Here is a tiny trained network, its code and every weight. The questions are about switching its units off for an input and a target symbol, where a switched-off unit gives its printed mean instead of its output.

import numpy as np


def w(rows, s, z=0):
    codes = np.array(rows[::2]) - 128.0
    scale = np.full(codes.shape[1], s)
    scale[-1] = z or s
    return codes * scale


def f(y):
    return np.maximum(y, 0)


def softmax(a):
    e = np.exp(a - a.max(-1, keepdims=True))
    return e / e.sum(-1, keepdims=True)


def log_softmax(a):
    a = a - a.max(-1, keepdims=True)
    return a - np.log(np.exp(a).sum(-1, keepdims=True))


def net(x, mask):
    ids = ['αβδλξπσω'.index(c) for c in x.split()]
    T = len(ids)
    res = E[ids] + P[:T]
    r = res
    for j in range(3):
        rows = slice(2 * j, 2 * j + 2)
        q, k, v = (r @ M[0][rows].T for M in (Q, K, V))
        z = softmax(np.where(np.tri(T) > 0, q @ k.T / 2**0.5, -1e9)) @ v
        o = O[0][rows]
        res = res + np.where(mask[j], z, o[:, -1]) @ o[:, :-1]
    y = f(res @ A[0][:, :-1].T + A[0][:, -1])
    res = res + np.where(mask[3:15], y, B[0][:, -1]) @ B[0][:, :-1]
    return log_softmax(res[-1] @ U[:, :-1].T + U[:, -1])


Q, K, V, O, A, B = {}, {}, {}, {}, {}, {}
E = w([
[115,180,153,88,236,96,91,224,61,117],'α',
[168,87,229,49,49,157,87,132,125,121],'β',
[118,74,175,93,159,75,127,87,179,115],'δ',
[209,159,42,147,119,133,135,69,85,138],'λ',
[163,134,138,123,182,163,33,42,149,2],'ξ',
[106,201,163,165,172,124,45,129,67,163],'π',
[181,214,190,197,172,124,240,157,215,78],'σ',
[191,91,124,90,82,63,176,151,97,90],'ω',
],0.0066)
P = w([
[3,137,89,150,122,99,87,179,67,116],'0',
[61,227,132,92,109,63,111,127,101,121],'1',
[129,220,137,101,119,56,76,142,155,155],'2',
[159,161,111,134,128,83,50,173,170,162],'3',
[58,126,143,142,139,145,180,110,48,88],'4',
[85,55,119,179,155,175,150,155,59,90],'5',
[155,53,114,193,156,157,107,183,133,130],'6',
[167,171,174,73,150,100,173,47,93,120],'7',
[242,160,155,87,150,80,112,82,178,167],'8',
[247,81,127,144,157,114,118,113,186,149],'9',
[188,89,166,118,156,173,208,31,70,107],'10',
[217,16,141,160,169,188,189,82,106,105],'11',
],0.0064)
Q[0] = w([
[186,75,85,175,136,130,57,197,191,166],'H0',
[82,34,124,178,153,220,183,134,72,114],'H0',
[221,96,232,130,216,48,80,131,2,89],'H1',
[49,83,84,114,89,119,136,91,205,168],'H1',
[180,114,89,165,120,112,45,193,198,162],'H2',
[149,230,131,69,83,47,92,95,156,133],'H2',
],0.051)
K[0] = w([
[208,54,82,211,138,121,23,230,220,176],'H0',
[238,243,193,34,152,27,95,71,162,174],'H0',
[217,16,155,109,118,131,170,43,167,114],'H1',
[24,133,136,114,116,51,60,157,118,136],'H1',
[166,36,62,212,149,160,57,244,197,159],'H2',
[3,58,114,200,110,237,201,139,65,92],'H2',
],0.038)
V[0] = w([
[135,122,98,162,76,213,30,22,100,129],'H0',
[109,18,123,38,119,77,99,138,137,69],'H0',
[183,203,6,178,198,120,183,133,76,142],'H1',
[92,169,139,170,243,149,66,66,183,48],'H1',
[191,158,122,71,29,173,143,211,81,126],'H2',
[153,113,51,171,38,67,212,86,148,99],'H2',
],0.022)
O[0] = w([
[60,130,124,179,41,246,158,119,35,129,44],'H0',
[54,76,122,49,191,140,196,167,113,59,221],'H0',
[52,220,1,161,192,76,158,171,180,124,86],'H1',
[97,61,108,151,240,246,62,40,198,124,213],'H1',
[201,166,75,37,74,209,136,122,187,119,38],'H2',
[90,86,89,121,103,141,50,248,228,138,2],'H2',
],0.0085,0.0062)
A[0] = w([
[20,109,141,104,140,169,80,229,67,114,55],'N0',
[162,91,176,115,71,104,139,128,136,138,2],'N1',
[64,149,119,165,16,215,78,161,185,170,160],'N2',
[94,188,18,157,131,100,145,112,126,109,65],'N3',
[117,212,80,117,123,87,178,183,91,143,74],'N4',
[64,139,76,167,168,183,91,119,150,190,148],'N5',
[94,141,114,62,104,194,222,110,97,167,64],'N6',
[134,110,159,113,81,127,130,239,64,154,54],'N7',
[136,128,104,165,125,186,90,221,76,102,34],'N8',
[44,96,113,204,90,230,162,190,68,162,134],'N9',
[136,172,215,251,115,148,254,109,200,119,104],'N10',
[127,64,79,67,75,145,103,188,164,136,109],'N11',
],0.0091,0.0069)
B[0] = w([
[219,136,108,126,149,137,142,131,147,156,192],'N0',
[98,145,92,178,151,190,85,128,137,164,182],'N1',
[229,49,100,106,157,46,176,144,88,54,186],'N2',
[121,127,236,140,144,161,66,170,149,206,249],'N3',
[153,2,55,155,83,148,69,84,132,100,251],'N4',
[104,196,70,123,58,182,137,191,83,111,241],'N5',
[150,161,82,155,185,128,111,67,177,120,172],'N6',
[78,175,83,153,92,187,124,183,98,100,187],'N7',
[123,79,181,122,164,127,117,121,149,127,146],'N8',
[59,157,118,104,83,30,124,18,194,146,210],'N9',
[151,135,186,60,82,134,147,207,155,141,191],'N10',
[159,222,186,151,141,87,218,107,119,153,176],'N11',
],0.0099,0.011)
U = w([
[136,130,72,143,144,218,83,89,162,77,3],'α',
[161,105,87,158,55,65,123,149,132,82,145],'β',
[136,104,116,191,118,114,19,150,204,191,52],'δ',
[113,209,131,113,139,108,168,210,215,132,174],'λ',
[172,66,204,118,158,103,109,64,158,142,212],'ξ',
[136,158,202,181,62,178,82,133,61,143,53],'π',
[48,158,148,160,87,90,114,80,153,146,7],'σ',
[4,57,154,171,208,105,111,193,70,89,231],'ω',
],0.0034)

Each question gives the input, a string of symbols that net reads in full, and the target symbol t.
The units are the heads (2 rows each of Q, K, V and O) and the neurons (one row each of A and B). Each row of codes is followed by its name. A weight is (code - 128) times the scale printed after its matrix; where a second scale follows, it is the last column's (O, A, B and U).
mask holds one flag per unit, heads first, then neurons. A switched-off unit (its flag False) gives its mean, the last column of its rows in O or B, instead of its output. The means were averaged over made-up inputs and are rounded, as every weight is.
A unit's drop is (log p(t) with every unit on - log p(t) with that unit switched off) / (log p(t) with every unit on - log p(t) with every unit switched off).
The circuit of an input: a set's keep is (log p(t) with only the set's units on - log p(t) with every unit switched off) / (log p(t) with every unit on - log p(t) with every unit switched off). Starting from the 12 units with the biggest drops (on a tie, the unit counted first), units are removed one at a time, each time the one whose removal leaves the highest keep (on an exact tie, the one counted first), for as long as the keep stays at least 0.8.
circuit, biggest first: the units of the circuit, biggest drop first
k most important neurons: the k neurons with the biggest drops, biggest first
which heads matter: for each layer, one digit per head in row order, 1 if its drop is at least 0.15 and else 0, layers parted by /
input δ α π δ π ω, target π: circuit, biggest first : [H0 H2]
input δ δ δ α β δ π λ α β, target π: circuit, biggest first : [H1 H0]
input ω ξ α ξ α, target σ: which heads matter : 101
input β λ δ δ δ ω β α, target π: which heads matter : 010
input λ σ λ ξ, target β: circuit, biggest first : [N2 H0 H2]
input β α δ ω, target α: circuit, biggest first : [H2 N6 H0]
input ξ α δ π, target σ: which heads matter : 101
input δ β λ λ α, target α: circuit, biggest first : [H2 N6]
input λ δ ξ ω ξ π α ω, target σ: most important neuron : [N9]
input δ δ σ β α δ π ξ α, target α: 2 most important neurons : [N5 N0]
input λ α π δ, target β: circuit, biggest first : [H0 N2 H2]
input α δ δ δ ξ α σ α, target σ: circuit, biggest first : [H0 N9]
input ω λ δ α ξ δ β δ π δ π σ, target π: 2 most important neurons : [N3 N5]
input δ δ β β δ λ δ π ω λ λ, target π: circuit, biggest first : [H0]
input α α π ξ δ λ δ δ β, target β: 3 most important neurons : [N2 N3 N9]
input ω α β δ δ ω, target α: circuit, biggest first : [H2 N6]
input ω δ β λ δ σ ω σ α, target λ: circuit, biggest first : [H1 N4]
input ξ α δ β δ, target ξ: 2 most important neurons : [N5 N7]
input β λ ω β δ, target β: circuit, biggest first : [H2 H0 N2]
input δ λ δ δ α ω α δ λ ω, target β: which heads matter : 010
input δ ω σ α β, target λ: most important neuron : [N11]
input δ δ ξ δ δ α α ω λ α, target δ: which heads matter : 010
input α α ξ α α λ δ δ α π, target ω: circuit, biggest first : [H2 H0]
input α σ α δ ω, target δ: which heads matter : 101
input α δ δ λ δ β β δ σ, target α: 2 most important neurons : [N6 N11]
